Below is a small trained network, with its code and all its weights. Each question gives an input and a class and asks what happens when units are switched off, that is, made to give their printed mean instead of their output.

import numpy as np


def w(rows, s, z=0):
    codes = np.array(rows[::2]) - 128.0
    scale = np.full(codes.shape[1], s)
    scale[-1] = z or s
    return codes * scale


def norm(h):
    return h / np.sqrt((h * h).mean(-1, keepdims=True) + 1e-5)


def f(y):
    return np.maximum(y, 0)


def log_softmax(a):
    a = a - a.max(-1, keepdims=True)
    return a - np.log(np.exp(a).sum(-1, keepdims=True))


def net(x, mask):
    res = np.array(x, float).reshape(1, 5) / 4 @ E
    u = 0
    for l in range(3):
        y = f(norm(res) @ A[l][:, :-1].T + A[l][:, -1])
        res = res + np.where(mask[u : u + 9], y, B[l][:, -1]) @ B[l][:, :-1]
        u += 9
    return log_softmax(norm(res)[-1] @ U[:, :-1].T + U[:, -1])


A, B = {}, {}
E = w([
[114,87,156],'x0',
[72,178,67],'x1',
[154,169,86],'x2',
[125,193,170],'x3',
[167,135,2],'x4',
],0.0083)
A[0] = w([
[116,57,15,121],'0.n1',
[210,152,187,255],'0.n2',
[183,235,173,156],'0.n3',
[154,45,38,72],'0.n4',
[203,53,1,124],'0.n5',
[130,103,187,85],'0.n6',
[146,72,95,84],'0.n7',
[125,189,63,169],'0.n8',
[144,16,224,50],'0.n9',
],0.0085,0.0024)
B[0] = w([
[178,141,103,224],'0.n1',
[154,129,179,202],'0.n2',
[229,209,199,189],'0.n3',
[214,102,145,205],'0.n4',
[134,133,158,254],'0.n5',
[61,46,217,167],'0.n6',
[139,150,103,163],'0.n7',
[3,118,109,206],'0.n8',
[10,89,124,215],'0.n9',
],0.0068,0.0062)
A[1] = w([
[158,154,60,138],'1.n1',
[39,165,158,47],'1.n2',
[183,43,161,75],'1.n3',
[170,174,18,72],'1.n4',
[176,51,95,54],'1.n5',
[144,136,77,118],'1.n6',
[108,157,72,188],'1.n7',
[141,11,158,3],'1.n8',
[108,88,110,41],'1.n9',
],0.011,0.0015)
B[1] = w([
[87,177,207,214],'1.n1',
[114,119,107,209],'1.n2',
[151,127,58,217],'1.n3',
[109,123,146,254],'1.n4',
[161,141,104,202],'1.n5',
[75,148,118,184],'1.n6',
[41,155,141,196],'1.n7',
[109,134,121,222],'1.n8',
[255,114,96,150],'1.n9',
],0.0095,0.0052)
A[2] = w([
[74,184,77,181],'2.n1',
[127,78,189,5],'2.n2',
[112,115,40,224],'2.n3',
[106,70,44,225],'2.n4',
[123,164,149,161],'2.n5',
[167,186,101,190],'2.n6',
[76,161,174,175],'2.n7',
[2,68,135,156],'2.n8',
[144,74,20,88],'2.n9',
],0.013,0.0022)
B[2] = w([
[62,254,72,217],'2.n1',
[98,92,80,170],'2.n2',
[142,184,126,190],'2.n3',
[159,183,144,192],'2.n4',
[149,137,125,170],'2.n5',
[40,80,133,184],'2.n6',
[189,110,85,221],'2.n7',
[115,84,126,254],'2.n8',
[117,88,114,183],'2.n9',
],0.0083,0.0082)
U = w([
[231,136,72,2],'0',
[74,247,102,229],'1',
[205,186,240,87],'2',
[70,47,194,159],'3',
],0.015,0.0028)

Each question gives the input, the list of numbers given to net, and the class t.
The units are the neurons (one row each of A and B). Each row of codes is followed by its name. A weight is (code - 128) times the scale printed after its matrix; where a second scale follows, it is the last column's (A, B and U).
mask holds one flag per neuron, layer by layer. A switched-off neuron (its flag False) gives its mean, the last column of its row in B, instead of its output. The means were averaged over made-up inputs and are rounded, as every weight is.
A unit's drop is (log p(t) with every unit on - log p(t) with that unit switched off) / (log p(t) with every unit on - log p(t) with every unit switched off).
most important unit: the unit with the biggest drop
k most important neurons: the k neurons with the biggest drops, biggest first
k most important neurons of layer l: the k neurons of layer l with the biggest drops, biggest first
drop when u is switched off: that unit's drop, to one decimal
input [5,-1,7,0,-4], class 3: most important unit	0.n9
input [3,-2,2,3,-1], class 2: 3 most important neurons of layer 0	0.n3, 0.n8, 0.n2
input [-1,2,0,3,-6], class 2: 3 most important neurons	0.n3, 0.n8, 2.n6
input [-1,-2,-2,-3,3], class 0: 2 most important neurons	0.n4, 2.n1
input [-6,-1,4,1,-2], class 2: 2 most important neurons	0.n3, 2.n1
input [5,3,-1,-2,-1], class 3: 2 most important neurons of layer 2	2.n8, 2.n1
input [7,2,0,8,-2], class 2: 3 most important neurons of layer 0	0.n3, 0.n8, 0.n9
input [2,-1,3,-5,3], class 0: 2 most important neurons of layer 0	0.n4, 0.n5
input [-7,3,-3,7,-4], class 2: 3 most important neurons of layer 0	0.n3, 0.n9, 0.n8
input [7,-5,4,6,8], class 2: 2 most important neurons of layer 2	2.n1, 2.n7
input [6,4,6,0,-8], class 3: drop when 2.n1 is switched off	0.1
input [4,7,-2,8,-6], class 2: drop when 1.n9 is switched off	-0.1
input [-8,-7,-7,6,7], class 2: drop when 2.n1 is switched off	0.1
input [4,-6,-1,-1,4], class 0: most important unit	1.n3
